Below are the code and all the weights of a small trained network. Each question names an input and a class and asks about switching units off, where a switched-off unit gives its printed mean instead of its output.

import numpy as np


def w(rows, s, z=0):
    codes = np.array(rows[::2]) - 128.0
    scale = np.full(codes.shape[1], s)
    scale[-1] = z or s
    return codes * scale


def norm(h):
    return h / np.sqrt((h * h).mean(-1, keepdims=True) + 1e-5)


def f(y):
    return np.maximum(y, 0)


def log_softmax(a):
    a = a - a.max(-1, keepdims=True)
    return a - np.log(np.exp(a).sum(-1, keepdims=True))


def net(x, mask):
    res = np.array(x, float).reshape(1, 6) / 4 @ E
    u = 0
    for l in range(2):
        y = f(norm(res) @ A[l][:, :-1].T + A[l][:, -1])
        res = res + np.where(mask[u : u + 7], y, B[l][:, -1]) @ B[l][:, :-1]
        u += 7
    return log_softmax(norm(res)[-1] @ U[:, :-1].T + U[:, -1])


A, B = {}, {}
E = w([
[220,203,156,143,189,154,64,71,113,69],'x0',
[137,115,252,52,126,40,101,157,146,110],'x1',
[69,139,175,114,151,110,37,171,164,75],'x2',
[63,166,125,136,91,134,137,106,187,59],'x3',
[170,114,150,68,109,172,104,140,188,64],'x4',
[118,118,89,183,144,170,184,216,34,51],'x5',
],0.0023)
A[0] = w([
[250,180,117,72,120,189,180,63,158,98,120],'0.n1',
[61,200,94,184,116,128,39,38,224,137,68],'0.n2',
[154,157,206,17,120,25,91,74,131,201,76],'0.n3',
[6,102,141,127,103,76,151,206,155,115,4],'0.n4',
[18,119,142,166,121,87,130,188,138,126,24],'0.n5',
[190,85,141,83,82,69,176,132,87,226,17],'0.n6',
[46,103,176,173,145,117,136,177,111,79,93],'0.n7',
],0.0027,0.0021)
B[0] = w([
[61,192,146,152,76,99,86,32,142,104,225],'0.n1',
[124,97,70,108,126,102,221,160,90,194,218],'0.n2',
[124,81,150,163,162,168,89,171,190,82,252],'0.n3',
[176,177,121,117,82,157,128,4,152,116,192],'0.n4',
[163,180,131,104,86,120,138,22,142,92,177],'0.n5',
[83,108,111,175,202,111,166,200,106,97,182],'0.n6',
[164,182,78,51,127,134,151,105,130,103,190],'0.n7',
],0.0038,0.0023)
A[1] = w([
[145,142,183,47,143,72,40,106,167,162,2],'1.n1',
[231,151,98,189,167,136,134,110,18,180,74],'1.n2',
[149,101,244,53,139,63,90,132,159,198,152],'1.n3',
[159,175,63,115,167,223,70,197,86,41,125],'1.n4',
[174,148,236,83,142,111,31,114,168,143,48],'1.n5',
[167,211,116,222,253,124,55,79,2,160,133],'1.n6',
[145,161,173,66,122,74,180,187,20,73,189],'1.n7',
],0.0037,0.0022)
B[1] = w([
[147,98,174,175,70,166,115,86,143,97,196],'1.n1',
[80,116,95,61,72,142,168,81,148,192,208],'1.n2',
[178,146,153,200,197,137,77,153,132,90,239],'1.n3',
[125,83,190,173,196,45,130,186,107,113,233],'1.n4',
[93,93,156,207,80,181,139,95,77,49,220],'1.n5',
[130,10,126,88,3,186,181,68,134,205,252],'1.n6',
[84,99,49,128,138,147,181,116,117,206,220],'1.n7',
],0.0049,0.0033)
U = w([
[106,76,48,99,64,159,206,74,94,252,208],'0',
[150,125,142,141,167,97,61,151,191,206,38],'1',
[121,86,140,171,247,99,145,255,74,110,175],'2',
[88,247,74,92,112,116,126,74,167,66,135],'3',
[149,97,229,204,109,171,51,77,148,43,186],'4',
[171,225,123,100,162,117,67,184,109,169,22],'5',
[170,213,127,78,175,115,65,160,86,162,7],'6',
[193,198,122,74,175,102,77,171,101,166,3],'7',
],0.0082,0.0036)

Each question gives the input, the list of numbers given to net, and the class t.
The units are the neurons (one row each of A and B). Each row of codes is followed by its name. A weight is (code - 128) times the scale printed after its matrix; where a second scale follows, it is the last column's (A, B and U).
mask holds one flag per neuron, layer by layer. A switched-off neuron (its flag False) gives its mean, the last column of its row in B, instead of its output. The means were averaged over made-up inputs and are rounded, as every weight is.
A unit's drop is (log p(t) with every unit on - log p(t) with that unit switched off) / (log p(t) with every unit on - log p(t) with every unit switched off).
The circuit of an input: a set's keep is (log p(t) with only the set's units on - log p(t) with every unit switched off) / (log p(t) with every unit on - log p(t) with every unit switched off). Starting from the 12 units with the biggest drops (on a tie, the unit counted first), units are removed one at a time, each time the one whose removal leaves the highest keep (on an exact tie, the one counted first), for as long as the keep stays at least 0.8.
units of the circuit, in order: the units of the circuit, biggest drop first
top k neurons: the k neurons with the biggest drops, biggest first
top k neurons in layer l: the k neurons of layer l with the biggest drops, biggest first
drop of u: that unit's drop, to one decimal
input [-7,6,3,0,5,7], class 0: units of the circuit, in order	1.n7
input [0,-8,-6,5,4,2], class 3: units of the circuit, in order	1.n6, 0.n1
input [-4,6,-4,-6,-2,-8], class 2: units of the circuit, in order	0.n6, 1.n3
input [8,-6,1,-3,5,6], class 0: top 2 neurons	1.n6, 1.n2
input [-8,-7,4,-6,5,5], class 2: top 2 neurons	1.n6, 1.n4
input [-2,-4,5,3,6,-4], class 3: top 2 neurons	1.n6, 0.n2
input [4,-6,-5,6,8,-3], class 3: units of the circuit, in order	1.n6, 0.n1, 1.n5
input [2,-2,7,-5,-6,-3], class 0: top 2 neurons	1.n6, 0.n2
input [-8,-4,1,8,-1,4], class 3: top 2 neurons	1.n6, 1.n7
input [3,8,-3,2,2,4], class 2: top 2 neurons	1.n7, 1.n6
input [-6,-2,7,5,-1,-5], class 3: top 3 neurons in layer 1	1.n6, 1.n7, 1.n2
input [-4,7,-2,-8,-6,0], class 2: top 3 neurons	0.n3, 1.n3, 1.n6
input [-3,6,-8,-3,-2,0], class 2: top 2 neurons	1.n6, 0.n3
input [4,-8,8,-5,-7,7], class 0: units of the circuit, in order	1.n6
input [5,2,-6,-1,-5,-6], class 4: top 2 neurons in layer 0	0.n3, 0.n1
input [3,-1,7,-3,1,3], class 2: top 2 neurons	1.n4, 0.n1
input [8,5,-6,1,-3,8], class 0: drop of 1.n5	0.0
input [4,-5,5,6,6,3], class 2: drop of 1.n6	0.1
input [8,-8,2,-5,-8,8], class 0: drop of 1.n6	0.2
input [7,-3,8,-5,-7,7], class 0: units of the circuit, in order	1.n6
input [-7,8,-1,-5,1,0], class 2: top 2 neurons in layer 0	0.n6, 0.n1
input [1,0,1,-7,-2,-4], class 4: top 2 neurons in layer 0	0.n3, 0.n2
